Below is a small trained network, with its code and all its weights. Each question gives an input and a target symbol and asks what happens when units are switched off, that is, made to give their printed mean instead of their output.

import numpy as np


def w(rows, s, z=0):
    codes = np.array(rows[::2]) - 128.0
    scale = np.full(codes.shape[1], s)
    scale[-1] = z or s
    return codes * scale


def f(y):
    return np.maximum(y, 0)


def softmax(a):
    e = np.exp(a - a.max(-1, keepdims=True))
    return e / e.sum(-1, keepdims=True)


def log_softmax(a):
    a = a - a.max(-1, keepdims=True)
    return a - np.log(np.exp(a).sum(-1, keepdims=True))


def net(x, mask):
    ids = ['αβζηθσφψ'.index(c) for c in x.split()]
    T = len(ids)
    res = E[ids] + P[:T]
    q, k, v = (res @ M[0].T for M in (Q, K, V))
    z = softmax(np.where(np.tri(T) > 0, q @ k.T / 4**0.5, -1e9)) @ v
    res = res + np.where(mask[0], z, O[0][:, -1]) @ O[0][:, :-1]
    y = f(res @ A[0][:, :-1].T + A[0][:, -1])
    res = res + np.where(mask[1:13], y, B[0][:, -1]) @ B[0][:, :-1]
    return log_softmax(res[-1] @ U[:, :-1].T + U[:, -1])


Q, K, V, O, A, B = {}, {}, {}, {}, {}, {}
E = w([
[160,132,161,110,201],'α',
[185,143,98,7,221],'β',
[158,135,182,151,173],'ζ',
[84,100,122,186,47],'η',
[210,152,114,126,112],'θ',
[84,84,85,137,85],'σ',
[165,155,110,110,95],'φ',
[113,115,167,197,104],'ψ',
],0.019)
P = w([
[150,136,158,83,117],'0',
[203,74,151,97,133],'1',
[79,146,228,45,117],'2',
[192,43,166,67,88],'3',
[71,193,204,78,97],'4',
[210,141,81,164,108],'5',
[94,153,133,180,159],'6',
[140,208,97,154,121],'7',
[199,136,66,236,165],'8',
[87,247,114,189,139],'9',
],0.012)
Q[0] = w([
[91,88,166,24,68],'h0',
[191,57,8,202,192],'h0',
[235,116,93,168,110],'h0',
[162,38,204,115,117],'h0',
],0.015)
K[0] = w([
[135,90,208,90,107],'h0',
[114,249,125,166,124],'h0',
[54,157,112,107,166],'h0',
[119,147,157,52,81],'h0',
],0.019)
V[0] = w([
[197,138,227,141,216],'h0',
[60,59,56,46,214],'h0',
[169,6,170,190,119],'h0',
[72,107,192,165,137],'h0',
],0.011)
O[0] = w([
[254,147,152,232,122,254],'h0',
[108,243,1,173,181,88],'h0',
[178,30,103,153,150,136],'h0',
[82,37,200,168,210,97],'h0',
],0.0094,0.0089)
A[0] = w([
[108,77,17,166,118,124],'n0',
[94,89,229,39,128,80],'n1',
[75,108,75,196,42,79],'n2',
[88,72,116,57,157,121],'n3',
[214,101,78,2,166,74],'n4',
[75,63,46,214,28,2],'n5',
[31,134,187,124,181,97],'n6',
[231,109,118,112,43,106],'n7',
[91,218,109,179,142,126],'n8',
[177,78,44,191,137,149],'n9',
[128,160,95,72,192,168],'n10',
[67,112,145,80,77,178],'n11',
],0.0086,0.0068)
B[0] = w([
[127,71,156,73,89,137],'n0',
[150,125,35,163,37,177],'n1',
[106,128,60,151,169,147],'n2',
[114,148,198,157,175,155],'n3',
[7,188,112,140,172,179],'n4',
[220,187,61,90,198,146],'n5',
[142,165,170,120,192,141],'n6',
[110,89,127,67,125,249],'n7',
[80,62,134,106,145,190],'n8',
[109,164,192,165,121,197],'n9',
[191,83,123,117,121,170],'n10',
[60,164,174,145,129,157],'n11',
],0.013,0.015)
U = w([
[114,15,99,171,120,65],'α',
[96,127,157,138,150,203],'β',
[148,146,85,200,105,209],'ζ',
[127,224,163,132,2,115],'η',
[169,92,177,146,140,125],'θ',
[78,146,156,235,54,84],'σ',
[182,235,165,199,77,186],'φ',
[145,121,152,73,61,1],'ψ',
],0.0081,0.0032)

Each question gives the input, a string of symbols that net reads in full, and the target symbol t.
The units are the heads (4 rows each of Q, K, V and O) and the neurons (one row each of A and B). Each row of codes is followed by its name. A weight is (code - 128) times the scale printed after its matrix; where a second scale follows, it is the last column's (O, A, B and U).
mask holds one flag per unit, heads first, then neurons. A switched-off unit (its flag False) gives its mean, the last column of its rows in O or B, instead of its output. The means were averaged over made-up inputs and are rounded, as every weight is.
A unit's drop is (log p(t) with every unit on - log p(t) with that unit switched off) / (log p(t) with every unit on - log p(t) with every unit switched off).
The circuit of an input: a set's keep is (log p(t) with only the set's units on - log p(t) with every unit switched off) / (log p(t) with every unit on - log p(t) with every unit switched off). Starting from the 12 units with the biggest drops (on a tie, the unit counted first), units are removed one at a time, each time the one whose removal leaves the highest keep (on an exact tie, the one counted first), for as long as the keep stays at least 0.8.
circuit, biggest first: the units of the circuit, biggest drop first
unit that matters most: the unit with the biggest drop
top k neurons: the k neurons with the biggest drops, biggest first
input ζ β ζ β ζ, target ζ: circuit, biggest first : (n8 h0)
input θ θ η α ζ, target φ: circuit, biggest first : (h0)
input ψ σ ζ φ ζ ψ ζ ζ φ, target θ: top 4 neurons : (n7 n1 n4 n11)
input η φ α, target η: top 2 neurons : (n1 n8)
input β ψ η σ θ α σ β η φ, target σ: circuit, biggest first : (h0 n1 n11 n7)
input σ φ η ζ α σ, target φ: circuit, biggest first : (n9 n5)
input ζ ζ ζ ψ, target θ: circuit, biggest first : (h0 n1)
input ζ η σ, target σ: top 2 neurons : (n1 n11)
input ζ ζ ζ ψ ζ α ζ, target φ: circuit, biggest first : (n8 h0)
input ζ φ α ψ σ ζ θ ζ η, target θ: circuit, biggest first : (h0 n5)
input ζ σ α β ζ α β, target φ: circuit, biggest first : (h0 n8)
input ψ σ ζ θ θ φ, target ψ: circuit, biggest first : (h0 n7)
input σ θ η β η, target ζ: circuit, biggest first : (h0 n5 n8)
input α ψ σ ψ, target β: circuit, biggest first : (h0)
input η φ ζ α ψ, target φ: top 2 neurons : (n9 n4)
input η β β α, target ζ: top 2 neurons : (n8 n7)
input ζ θ ψ, target ψ: top 3 neurons : (n7 n9 n4)
input σ β β α σ α β η, target ζ: top 3 neurons : (n5 n2 n7)
input φ ζ ζ α σ ψ, target β: top 2 neurons : (n6 n9)
input σ θ ζ η ζ, target σ: unit that matters most : n1
input ψ α η, target φ: top 2 neurons : (n9 n5)
